Below is a small trained network, with its code and all its weights. Each question gives an input and a class and asks what happens when units are switched off, that is, made to give their printed mean instead of their output.

import numpy as np


def w(rows, s, z=0):
    codes = np.array(rows[::2]) - 128.0
    scale = np.full(codes.shape[1], s)
    scale[-1] = z or s
    return codes * scale


def f(y):
    return np.maximum(y, 0)


def log_softmax(a):
    a = a - a.max(-1, keepdims=True)
    return a - np.log(np.exp(a).sum(-1, keepdims=True))


def net(x, mask):
    res = np.array(x, float).reshape(1, 8) / 4 @ E
    y = f(res @ A[0][:, :-1].T + A[0][:, -1])
    res = res + np.where(mask, y, B[0][:, -1]) @ B[0][:, :-1]
    return log_softmax(res[-1] @ U[:, :-1].T + U[:, -1])


A, B = {}, {}
E = w([
[224,1,103,114],'x0',
[160,51,126,117],'x1',
[133,114,172,198],'x2',
[164,63,141,141],'x3',
[158,58,192,56],'x4',
[201,108,73,74],'x5',
[52,171,219,123],'x6',
[39,209,43,60],'x7',
],0.009)
A[0] = w([
[42,121,159,111,135],'N0',
[126,106,190,110,133],'N1',
[248,83,51,138,236],'N2',
[131,181,129,150,2],'N3',
[117,111,198,146,101],'N4',
[188,161,119,151,214],'N5',
[213,85,54,145,216],'N6',
[118,142,185,139,48],'N7',
[81,147,47,25,207],'N8',
[143,159,138,48,187],'N9',
[96,114,151,107,11],'N10',
[85,187,161,154,242],'N11',
[114,120,204,129,64],'N12',
[182,31,149,147,221],'N13',
],0.014,0.0083)
B[0] = w([
[51,200,130,192,188],'N0',
[133,79,167,51,168],'N1',
[39,193,216,148,250],'N2',
[25,137,221,106,142],'N3',
[91,101,183,48,168],'N4',
[86,126,218,134,173],'N5',
[58,182,199,136,226],'N6',
[41,181,113,78,150],'N7',
[55,165,194,103,234],'N8',
[104,106,222,101,181],'N9',
[61,176,252,139,133],'N10',
[37,221,173,138,231],'N11',
[67,89,130,45,161],'N12',
[111,135,237,127,238],'N13',
],0.011,0.018)
U = w([
[97,149,140,70,84],'0',
[186,25,53,54,1],'1',
[97,79,9,37,1],'2',
[95,176,142,182,250],'3',
[138,92,190,102,150],'4',
],0.014,0.0095)

Each question gives the input, the list of numbers given to net, and the class t.
The units are the neurons (one row each of A and B). Each row of codes is followed by its name. A weight is (code - 128) times the scale printed after its matrix; where a second scale follows, it is the last column's (A, B and U).
mask holds one flag per neuron, in row order. A switched-off neuron (its flag False) gives its mean, the last column of its row in B, instead of its output. The means were averaged over made-up inputs and are rounded, as every weight is.
A unit's drop is (log p(t) with every unit on - log p(t) with that unit switched off) / (log p(t) with every unit on - log p(t) with every unit switched off).
The circuit of an input: a set's keep is (log p(t) with only the set's units on - log p(t) with every unit switched off) / (log p(t) with every unit on - log p(t) with every unit switched off). Starting from the 12 units with the biggest drops (on a tie, the unit counted first), units are removed one at a time, each time the one whose removal leaves the highest keep (on an exact tie, the one counted first), for as long as the keep stays at least 0.8.
units of the circuit, in order: the units of the circuit, biggest drop first
k most important neurons: the k neurons with the biggest drops, biggest first
drop of u: that unit's drop, to one decimal
input [5,2,4,4,8,4,-8,-2], class 3: units of the circuit, in order : N2
input [-6,1,2,-5,4,8,3,-2], class 0: 4 most important neurons : N2, N13, N6, N9
input [-7,-6,2,6,6,3,0,-6], class 0: 2 most important neurons : N7, N12
input [-6,-2,7,8,-5,0,4,-8], class 0: 3 most important neurons : N4, N12, N7
input [-3,-2,-5,-8,6,-3,8,-1], class 0: 2 most important neurons : N12, N1
input [-5,-1,4,-8,0,-3,8,-8], class 0: 2 most important neurons : N12, N4
input [4,2,-8,-4,0,8,-2,-5], class 3: 2 most important neurons : N2, N6
input [8,2,-5,0,-2,-6,1,-3], class 4: 3 most important neurons : N11, N0, N13
input [8,-7,4,5,2,-1,2,1], class 4: 2 most important neurons : N11, N0
input [6,-8,1,-4,8,-5,4,-3], class 4: drop of N7 : -0.1
input [-3,4,8,1,0,8,0,-6], class 4: drop of N13 : 0.2
input [3,7,2,4,-2,-8,-1,-7], class 4: drop of N0 : 0.0
